Below are the code and all the weights of a small trained network. Each question names an input and a target symbol and asks about switching units off, where a switched-off unit gives its printed mean instead of its output.

import numpy as np


def w(rows, s, z=0):
    codes = np.array(rows[::2]) - 128.0
    scale = np.full(codes.shape[1], s)
    scale[-1] = z or s
    return codes * scale


def f(y):
    return np.maximum(y, 0)


def softmax(a):
    e = np.exp(a - a.max(-1, keepdims=True))
    return e / e.sum(-1, keepdims=True)


def log_softmax(a):
    a = a - a.max(-1, keepdims=True)
    return a - np.log(np.exp(a).sum(-1, keepdims=True))


def net(x, mask):
    ids = ['ΞΣαζηλμτ'.index(c) for c in x.split()]
    T = len(ids)
    res = E[ids] + P[:T]
    u = 0
    for l in range(3):
        r = res
        for j in range(3):
            rows = slice(3 * j, 3 * j + 3)
            q, k, v = (r @ M[l][rows].T for M in (Q, K, V))
            z = softmax(np.where(np.tri(T) > 0, q @ k.T / 3**0.5, -1e9)) @ v
            o = O[l][rows]
            res = res + np.where(mask[u + j], z, o[:, -1]) @ o[:, :-1]
        u += 3
        y = f(res @ A[l][:, :-1].T + A[l][:, -1])
        res = res + np.where(mask[u : u + 4], y, B[l][:, -1]) @ B[l][:, :-1]
        u += 4
    return log_softmax(res[-1] @ U[:, :-1].T + U[:, -1])


Q, K, V, O, A, B = {}, {}, {}, {}, {}, {}
E = w([
[161,125,106,36,52,94],'Ξ',
[126,52,82,118,149,119],'Σ',
[34,58,194,94,147,210],'α',
[15,186,209,59,66,157],'ζ',
[153,56,105,204,67,81],'η',
[8,94,53,148,142,75],'λ',
[213,160,197,140,158,90],'μ',
[170,41,158,75,165,155],'τ',
],0.015)
P = w([
[198,107,192,152,155,127],'0',
[157,136,8,221,125,200],'1',
[120,77,218,103,140,70],'2',
[121,168,19,157,159,196],'3',
[76,73,217,64,133,52],'4',
[109,191,22,115,158,203],'5',
[77,63,215,29,117,47],'6',
[99,206,15,90,165,205],'7',
[72,54,229,2,89,36],'8',
[103,212,21,70,172,211],'9',
],0.0074)
Q[0] = w([
[87,92,172,166,96,132],'0.h0',
[111,187,154,107,158,115],'0.h0',
[152,101,130,206,190,143],'0.h0',
[153,129,75,161,164,207],'0.h1',
[107,151,122,248,35,41],'0.h1',
[87,141,82,73,129,135],'0.h1',
[154,177,114,152,132,163],'0.h2',
[116,184,120,101,185,175],'0.h2',
[96,54,173,63,91,60],'0.h2',
],0.013)
K[0] = w([
[139,161,183,166,103,95],'0.h0',
[97,147,124,58,116,90],'0.h0',
[86,74,172,178,133,143],'0.h0',
[129,95,56,173,151,204],'0.h1',
[131,121,154,250,114,41],'0.h1',
[59,170,95,101,144,135],'0.h1',
[136,110,131,193,172,135],'0.h2',
[179,156,160,155,208,146],'0.h2',
[122,193,107,17,45,121],'0.h2',
],0.013)
V[0] = w([
[62,125,151,210,195,188],'0.h0',
[92,130,150,60,159,154],'0.h0',
[40,160,138,158,100,18],'0.h0',
[175,22,123,168,73,143],'0.h1',
[93,177,101,103,72,95],'0.h1',
[141,154,204,150,76,47],'0.h1',
[188,69,3,80,224,46],'0.h2',
[79,187,108,138,74,37],'0.h2',
[57,45,148,250,241,136],'0.h2',
],0.0057)
O[0] = w([
[106,138,162,199,203,60,3],'0.h0',
[136,91,151,113,98,76,106],'0.h0',
[127,110,148,76,166,121,71],'0.h0',
[121,133,124,78,185,144,215],'0.h1',
[127,172,101,129,80,124,112],'0.h1',
[182,133,159,76,93,146,140],'0.h1',
[159,126,43,3,157,100,178],'0.h2',
[86,151,103,161,112,51,108],'0.h2',
[195,185,98,183,157,191,11],'0.h2',
],0.0065,0.0022)
A[0] = w([
[188,103,104,110,220,161,88],'0.n0',
[160,186,2,165,141,166,55],'0.n1',
[157,115,58,120,109,117,251],'0.n2',
[206,176,153,144,146,116,44],'0.n3',
],0.0082,0.0016)
B[0] = w([
[83,151,103,42,221,98,254],'0.n0',
[107,206,174,167,57,34,250],'0.n1',
[173,143,96,197,121,158,251],'0.n2',
[80,254,126,101,133,35,186],'0.n3',
],0.0077,0.0043)
Q[1] = w([
[126,178,161,93,114,124],'1.h0',
[89,180,176,115,127,123],'1.h0',
[105,65,186,131,127,70],'1.h0',
[137,255,109,134,132,182],'1.h1',
[87,93,164,157,106,89],'1.h1',
[105,137,218,148,175,169],'1.h1',
[70,217,157,122,88,92],'1.h2',
[128,102,171,82,89,32],'1.h2',
[79,132,191,104,81,148],'1.h2',
],0.011)
K[1] = w([
[112,67,137,139,63,88],'1.h0',
[2,74,154,160,65,161],'1.h0',
[25,211,176,44,127,96],'1.h0',
[42,65,126,84,61,178],'1.h1',
[179,140,108,196,169,141],'1.h1',
[108,144,128,153,189,233],'1.h1',
[62,224,159,122,97,98],'1.h2',
[108,151,103,22,18,163],'1.h2',
[82,171,224,117,88,232],'1.h2',
],0.0086)
V[1] = w([
[141,210,139,106,60,117],'1.h0',
[110,73,86,114,60,194],'1.h0',
[91,145,126,159,125,113],'1.h0',
[170,103,118,161,195,122],'1.h1',
[59,217,142,61,158,154],'1.h1',
[199,184,118,168,103,157],'1.h1',
[126,228,90,20,56,135],'1.h2',
[159,125,63,173,114,95],'1.h2',
[101,130,143,135,134,253],'1.h2',
],0.0046)
O[1] = w([
[61,69,137,148,164,194,155],'1.h0',
[98,181,228,92,89,161,94],'1.h0',
[141,95,129,67,113,154,130],'1.h0',
[117,150,89,129,232,79,117],'1.h1',
[65,66,141,77,106,158,189],'1.h1',
[154,119,78,139,146,103,109],'1.h1',
[64,94,252,210,141,98,255],'1.h2',
[106,132,99,119,223,96,113],'1.h2',
[159,136,194,23,49,162,70],'1.h2',
],0.0048,0.005)
A[1] = w([
[230,118,162,211,97,85,14],'1.n0',
[254,45,63,153,106,103,131],'1.n1',
[164,90,206,57,65,95,3],'1.n2',
[82,164,105,83,71,131,76],'1.n3',
],0.0064,0.0043)
B[1] = w([
[154,52,183,255,238,139,157],'1.n0',
[240,47,136,202,184,164,198],'1.n1',
[60,104,88,192,133,53,255],'1.n2',
[202,169,90,107,177,128,199],'1.n3',
],0.0075,0.0043)
Q[2] = w([
[93,127,175,199,121,202],'2.h0',
[139,254,114,131,128,225],'2.h0',
[48,157,131,179,119,74],'2.h0',
[27,93,17,175,163,155],'2.h1',
[191,162,96,81,116,84],'2.h1',
[78,175,91,178,68,132],'2.h1',
[111,198,221,100,208,154],'2.h2',
[95,42,145,196,117,175],'2.h2',
[203,81,60,224,95,191],'2.h2',
],0.0073)
K[2] = w([
[104,154,188,124,176,166],'2.h0',
[86,75,143,222,255,157],'2.h0',
[88,97,154,126,43,141],'2.h0',
[111,130,23,140,85,197],'2.h1',
[125,94,114,89,173,98],'2.h1',
[69,110,124,177,128,140],'2.h1',
[99,52,112,173,107,56],'2.h2',
[123,181,87,168,103,149],'2.h2',
[149,168,85,159,202,196],'2.h2',
],0.0091)
V[2] = w([
[68,77,55,117,169,203],'2.h0',
[62,190,207,147,190,190],'2.h0',
[151,18,124,207,80,151],'2.h0',
[147,195,173,172,182,105],'2.h1',
[177,101,167,98,180,96],'2.h1',
[152,254,97,125,176,212],'2.h1',
[90,33,78,109,89,139],'2.h2',
[75,160,125,69,147,78],'2.h2',
[55,121,44,137,166,237],'2.h2',
],0.0059)
O[2] = w([
[33,84,125,153,107,170,91],'2.h0',
[34,218,234,149,188,169,65],'2.h0',
[118,40,117,133,119,78,170],'2.h0',
[125,33,126,138,74,165,202],'2.h1',
[122,99,189,98,165,188,193],'2.h1',
[151,163,152,113,24,149,48],'2.h1',
[153,2,117,176,103,143,128],'2.h2',
[178,153,125,154,153,148,197],'2.h2',
[44,97,157,146,152,159,4],'2.h2',
],0.0061,0.0041)
A[2] = w([
[113,123,34,136,141,228,127],'2.n0',
[97,178,88,184,2,94,72],'2.n1',
[159,149,100,194,164,35,113],'2.n2',
[144,168,125,246,96,139,2],'2.n3',
],0.0091,0.0065)
B[2] = w([
[145,146,202,181,127,6,173],'2.n0',
[166,114,155,140,246,215,178],'2.n1',
[105,154,105,74,44,172,250],'2.n2',
[116,38,160,2,135,37,158],'2.n3',
],0.01,0.011)
U = w([
[97,171,64,197,128,86,157],'Ξ',
[145,208,139,75,108,112,146],'Σ',
[228,116,129,215,109,191,253],'α',
[87,135,185,192,138,88,140],'ζ',
[162,126,117,170,222,58,61],'η',
[132,112,167,93,74,254,160],'λ',
[114,106,109,54,194,182,43],'μ',
[121,81,116,64,85,109,99],'τ',
],0.0099,0.0065)

Each question gives the input, a string of symbols that net reads in full, and the target symbol t.
The units are the heads (3 rows each of Q, K, V and O) and the neurons (one row each of A and B). Each row of codes is followed by its name. A weight is (code - 128) times the scale printed after its matrix; where a second scale follows, it is the last column's (O, A, B and U).
mask holds one flag per unit, layer by layer, with each layer's heads first. A switched-off unit (its flag False) gives its mean, the last column of its rows in O or B, instead of its output. The means were averaged over made-up inputs and are rounded, as every weight is.
A unit's drop is (log p(t) with every unit on - log p(t) with that unit switched off) / (log p(t) with every unit on - log p(t) with every unit switched off).
The circuit of an input: a set's keep is (log p(t) with only the set's units on - log p(t) with every unit switched off) / (log p(t) with every unit on - log p(t) with every unit switched off). Starting from the 12 units with the biggest drops (on a tie, the unit counted first), units are removed one at a time, each time the one whose removal leaves the highest keep (on an exact tie, the one counted first), for as long as the keep stays at least 0.8.
units of the circuit, in order: the units of the circuit, biggest drop first
unit that matters most: the unit with the biggest drop
k most important neurons: the k neurons with the biggest drops, biggest first
top k neurons in layer l: the k neurons of layer l with the biggest drops, biggest first
which heads matter: for each layer, one digit per head in row order, 1 if its drop is at least 0.15 and else 0, layers parted by /
input ζ λ ζ μ Ξ η ζ μ λ, target ζ: unit that matters most : 0.h0
input Ξ μ μ μ μ λ, target μ: which heads matter : 010 / 000 / 010
input μ μ Σ α μ Ξ ζ Ξ, target λ: units of the circuit, in order : (1.h1, 0.h0)
input τ ζ η ζ τ η τ, target ζ: which heads matter : 001 / 000 / 000
input α α μ, target Σ: units of the circuit, in order : (0.n3, 2.h2, 2.n2)
input α μ η ζ η τ λ α Σ, target ζ: units of the circuit, in order : (0.h2, 2.h0)
input Ξ α λ, target τ: units of the circuit, in order : (2.h0, 0.h2, 2.n2)
input Σ Σ τ, target μ: units of the circuit, in order : (0.n0, 0.h2)
input λ Ξ α μ, target Σ: units of the circuit, in order : (0.n3, 2.n2)
input η λ μ Σ μ α Σ ζ μ τ, target η: top 2 neurons in layer 2 : (2.n2, 2.n0)
input μ μ η λ η τ, target η: which heads matter : 010 / 000 / 000
input μ η α, target λ: units of the circuit, in order : (0.h2, 1.h2)
input Σ μ Ξ α μ ζ Ξ Ξ, target α: 2 most important neurons : (2.n2, 2.n1)
input η λ Σ η ζ λ η τ η, target ζ: units of the circuit, in order : (0.h2)
input η μ η Σ η η α η λ, target Ξ: units of the circuit, in order : (0.h2, 2.n3)
input μ ζ μ Ξ ζ, target ζ: units of the circuit, in order : (2.n2, 0.h2)
input λ ζ τ Σ η μ τ, target ζ: which heads matter : 001 / 000 / 100
input μ Σ ζ ζ τ μ τ η, target τ: 2 most important neurons : (2.n3, 0.n1)
input μ τ ζ λ μ μ Ξ λ Ξ η, target τ: 4 most important neurons : (2.n3, 2.n2, 0.n0, 0.n1)
input μ η Ξ α, target ζ: 3 most important neurons : (2.n0, 2.n2, 0.n1)
input α Ξ τ, target τ: unit that matters most : 0.h2
input μ Ξ Σ α Ξ Ξ μ Σ μ, target τ: which heads matter : 001 / 000 / 000
input η λ η μ μ μ λ, target Ξ: 3 most important neurons : (0.n1, 2.n3, 0.n3)
input Ξ η μ ζ η η μ, target ζ: which heads matter : 001 / 001 / 100
input Σ α η τ Σ η μ Σ η, target α: 2 most important neurons : (1.n1, 0.n0)
input η ζ α μ τ α μ, target ζ: which heads matter : 001 / 000 / 110
input α Ξ Ξ η α η τ μ Σ α, target τ: top 2 neurons in layer 2 : (2.n1, 2.n0)
